[[130 121 132 131 137 122 130 129 124 130]
 [123 128 127 149 131 124 129 126 134 117]]
The entry directly above 128?
Answer: 121
The first entry, reading row by row?
Answer: 130
The entry in the bottom-left corner: 123
The last entry, reading row by row?
Answer: 117
The entry directly above 126?
Answer: 129
The largest entry in the last column?
Answer: 130
The 2nd entry on the diagonal from the top-right corner -> 134

W =
[[129 130 124 134 146 124 124 130 120]
 [128 128 127 128 128 128 128 128 128]
 [129 127 133 129 123 124 136 123 134]
 [128 128 128 128 128 128 128 129 128]
 [128 128 128 129 128 128 128 128 128]
 [128 128 128 128 128 128 128 128 128]
 [119 116 121 130 154 125 111 120 128]
 [128 132 127 131 131 124 131 133 121]
 [128 128 128 128 127 128 128 128 128]
 [119 121 129 131 137 121 121 129 122]
 [130 124 136 124 125 122 130 130 133]]
Find the fourth entry in reading order.
134
Find the third entry on the diagonal from the top-right corner.
136
Find the bottom-right entry.
133
The top entry of the column that holds the smallest entry is 124
The entry directly above the centre entry -> 128
Find the entry just left of the centre entry.
128
Find the entry in the top-right corner.
120
The entry directly below the smallest entry -> 131
The first entry on the main diagonal -> 129
Find the entry in the bottom-left corner.
130
Find the 2nd smallest entry.
116
The entry directly below the largest entry: 131
The last entry in the row that holds the largest entry is 128
The 3rd entry from the end, reading row by row: 130
The 3rd entry on the main diagonal is 133
The largest entry in the last row: 136
Find the third entry, reading row by row.
124
Find the entry directly above the smallest entry.
128
The second entry on the diagonal from the top-right corner: 128
Find the second entry on the main diagonal.
128
Find the bottom entry of the column that holds the largest entry.
125
The entry directly above the largest entry: 128
Find the largest entry in the first row.
146
The largest entry in the last column -> 134
The smallest entry -> 111

B =
[[ 98  99 140 133 135 132 125 154 114 143 153 151 138 113]
 [106 115 131 151 103 138 155 115 134 149 157 137 156 142]
 [123 102 155 138 116  99 117 109 136 113 156 148 107 104]
 [124 150 104 151 111 134 147 100 147 150 104 117 112 151]
 [126 154 151 129 149  99 145 127 138 151 157 146 155 102]
 [143 113 138 157 156 111 110 104 152 151  99 104 105 138]
 [118 115 131 124 102 149  99 135 139 109 152 105 147 100]]
Rows and columns are numbered from 1.
Find the top-right entry.
113
Find the entry at row 3, column 1.
123
The entry just right of the smallest entry: 99
Find the entry in row 2 and column 1.
106
Find the entry in row 2 and column 2.
115
Find the entry at row 1, column 3.
140
Find the bottom-right entry.
100
The bottom-left entry -> 118
The entry in the top-left corner -> 98
Find the entry at row 3, column 2.
102
Find the entry directly below 142.
104
Find the entry just left of 116.
138
The entry directly below 123 is 124

Read these off the grid that follows.
1) Report the entry in the bottom-left corner.
2) Report the 3rd entry on the diagonal from the top-right corner.
3) Report the third largest entry.
4) Report the top entry of the column that holds the largest entry.
5) Report the entry at the centre.
6) Report the smallest entry in the first column.
7) Report the 3rd entry on the main diagonal.
8) Report the 1st entry in reading order.
[[110 141 144 128 115 134 135 138 127 107 124]
 [135 148 114 122 138 111 113 122 112 148 139]
 [124 146 107 120 117 107 142 150 117 127 126]
 [104 118 118 107 108 139 115 111 124 117 108]
 [138 151 139 137 147 124 124 145 145 128 111]
 [119 107 112 104 126 145 104 124 138 137 134]
 [135 108 110 140 112 146 119 131 128 127 122]
 [107 134 108 133 119 126 111 145 106 106 152]
 [107 105 110 132 114 133 118 107 138 106 111]]
1) 107
2) 117
3) 150
4) 124
5) 124
6) 104
7) 107
8) 110

X = [127 112 104 114 147 121 139 131 122 107 136 155 127]
Report the largest entry.
A: 155
Report the smallest entry.
A: 104
The entry just right of 121: 139

arr = [[145, 103, 145, 147, 108, 109, 148, 145, 146, 112, 148, 144, 108, 108, 113], [139, 119, 140, 134, 118, 117, 138, 143, 140, 114, 138, 139, 117, 118, 118], [140, 114, 137, 137, 118, 113, 140, 134, 139, 118, 138, 135, 117, 114, 115], [120, 131, 124, 118, 134, 132, 123, 123, 121, 138, 120, 122, 137, 137, 135], [112, 141, 113, 114, 146, 143, 113, 110, 117, 141, 112, 113, 140, 144, 143], [122, 135, 124, 123, 135, 133, 125, 127, 122, 132, 121, 125, 135, 127, 130], [126, 129, 122, 123, 131, 134, 124, 125, 125, 136, 124, 122, 133, 133, 132], [111, 146, 110, 109, 143, 142, 112, 108, 112, 145, 113, 111, 147, 143, 146], [116, 137, 115, 113, 140, 145, 116, 112, 117, 143, 115, 112, 144, 143, 147]]
The entry just right of the smallest entry: 145
Find the centre entry.
A: 110
The median of all entries: 126
Find the entry just left of the smallest entry.
A: 145
Find the entry just right of the centre entry.
A: 117
Find the fifth entry in reading order.
A: 108
